Below are the code and all the weights of a small trained network. Each question names an input and a class and asks about switching units off, where a switched-off unit gives its printed mean instead of its output.

import numpy as np


def w(rows, s, z=0):
    codes = np.array(rows[::2]) - 128.0
    scale = np.full(codes.shape[1], s)
    scale[-1] = z or s
    return codes * scale


def f(y):
    return np.maximum(y, 0)


def log_softmax(a):
    a = a - a.max(-1, keepdims=True)
    return a - np.log(np.exp(a).sum(-1, keepdims=True))


def net(x, mask):
    res = np.array(x, float).reshape(1, 5) / 4 @ E
    y = f(res @ A[0][:, :-1].T + A[0][:, -1])
    res = res + np.where(mask, y, B[0][:, -1]) @ B[0][:, :-1]
    return log_softmax(res[-1] @ U[:, :-1].T + U[:, -1])


A, B = {}, {}
E = w([
[63,94,190,31,152],'x0',
[99,185,81,116,218],'x1',
[143,35,13,73,144],'x2',
[71,53,143,254,182],'x3',
[101,131,123,123,113],'x4',
],0.0068)
A[0] = w([
[150,128,133,138,156,248],'neuron 1',
[162,57,174,136,31,169],'neuron 2',
[131,200,88,68,43,88],'neuron 3',
[93,99,62,111,141,130],'neuron 4',
[68,73,202,58,191,151],'neuron 5',
[122,71,126,208,171,103],'neuron 6',
[1,99,119,170,115,117],'neuron 7',
[111,68,153,183,189,107],'neuron 8',
[109,190,92,124,231,153],'neuron 9',
[102,182,103,118,201,96],'neuron 10',
[166,49,66,94,157,87],'neuron 11',
[110,128,99,123,125,183],'neuron 12',
[155,172,44,219,97,152],'neuron 13',
[180,191,126,94,135,100],'neuron 14',
[99,220,216,161,137,100],'neuron 15',
[184,127,124,62,145,123],'neuron 16',
[151,132,176,147,142,127],'neuron 17',
],0.013,0.011)
B[0] = w([
[85,125,3,68,114,244],'neuron 1',
[53,151,181,147,114,222],'neuron 2',
[154,106,165,91,178,186],'neuron 3',
[133,96,129,132,77,183],'neuron 4',
[183,217,117,163,102,231],'neuron 5',
[142,115,162,80,169,184],'neuron 6',
[132,121,137,74,158,184],'neuron 7',
[143,116,162,86,157,182],'neuron 8',
[60,138,187,148,125,207],'neuron 9',
[110,124,191,161,110,165],'neuron 10',
[152,81,166,161,68,187],'neuron 11',
[105,118,97,121,118,186],'neuron 12',
[174,209,145,153,98,206],'neuron 13',
[136,128,153,83,148,163],'neuron 14',
[145,57,113,139,68,199],'neuron 15',
[124,123,144,91,149,178],'neuron 16',
[128,109,129,114,107,154],'neuron 17',
],0.031,0.011)
U = w([
[194,94,167,46,159,67],'0',
[201,10,121,161,10,124],'1',
[110,143,93,89,81,254],'2',
[212,211,131,160,88,156],'3',
[36,133,182,180,123,121],'4',
[103,107,2,142,154,115],'5',
[188,54,45,189,207,86],'6',
],0.0074,0.0065)

Each question gives the input, the list of numbers given to net, and the class t.
The units are the neurons (one row each of A and B). Each row of codes is followed by its name. A weight is (code - 128) times the scale printed after its matrix; where a second scale follows, it is the last column's (A, B and U).
mask holds one flag per neuron, in row order. A switched-off neuron (its flag False) gives its mean, the last column of its row in B, instead of its output. The means were averaged over made-up inputs and are rounded, as every weight is.
A unit's drop is (log p(t) with every unit on - log p(t) with that unit switched off) / (log p(t) with every unit on - log p(t) with every unit switched off).
The circuit of an input: a set's keep is (log p(t) with only the set's units on - log p(t) with every unit switched off) / (log p(t) with every unit on - log p(t) with every unit switched off). Starting from the 12 units with the biggest drops (on a tie, the unit counted first), units are removed one at a time, each time the one whose removal leaves the highest keep (on an exact tie, the one counted first), for as long as the keep stays at least 0.8.
circuit, biggest first: the units of the circuit, biggest drop first
unit that matters most: the unit with the biggest drop
k most important neurons: the k neurons with the biggest drops, biggest first
drop when u is switched off: that unit's drop, to one decimal
input [-1,2,7,2,4], class 1: unit that matters most -> neuron 11
input [-2,7,6,8,6], class 0: 3 most important neurons -> neuron 6; neuron 8; neuron 7
input [7,3,8,1,-6], class 1: 2 most important neurons -> neuron 11; neuron 4
input [6,-8,-6,-4,2], class 4: 2 most important neurons -> neuron 2; neuron 13
input [3,2,5,4,-2], class 1: 3 most important neurons -> neuron 11; neuron 4; neuron 2
input [-6,1,-3,6,-6], class 0: 2 most important neurons -> neuron 6; neuron 5
input [5,-8,1,5,4], class 4: 3 most important neurons -> neuron 2; neuron 13; neuron 1
input [-5,4,-7,8,2], class 0: 2 most important neurons -> neuron 6; neuron 8
input [6,8,7,5,-2], class 4: 2 most important neurons -> neuron 9; neuron 15
input [-5,8,0,-5,4], class 4: 3 most important neurons -> neuron 9; neuron 5; neuron 10
input [-6,1,-2,-7,1], class 0: 2 most important neurons -> neuron 3; neuron 5
input [2,3,-1,2,-3], class 5: circuit, biggest first -> neuron 2; neuron 13; neuron 11; neuron 1
input [-6,7,-6,-5,-2], class 4: drop when neuron 14 is switched off -> -0.1
input [-8,5,5,0,2], class 3: circuit, biggest first -> neuron 13
input [7,0,-8,1,7], class 1: drop when neuron 15 is switched off -> 2.0
input [5,-2,-1,-4,-1], class 3: drop when neuron 8 is switched off -> 0.1
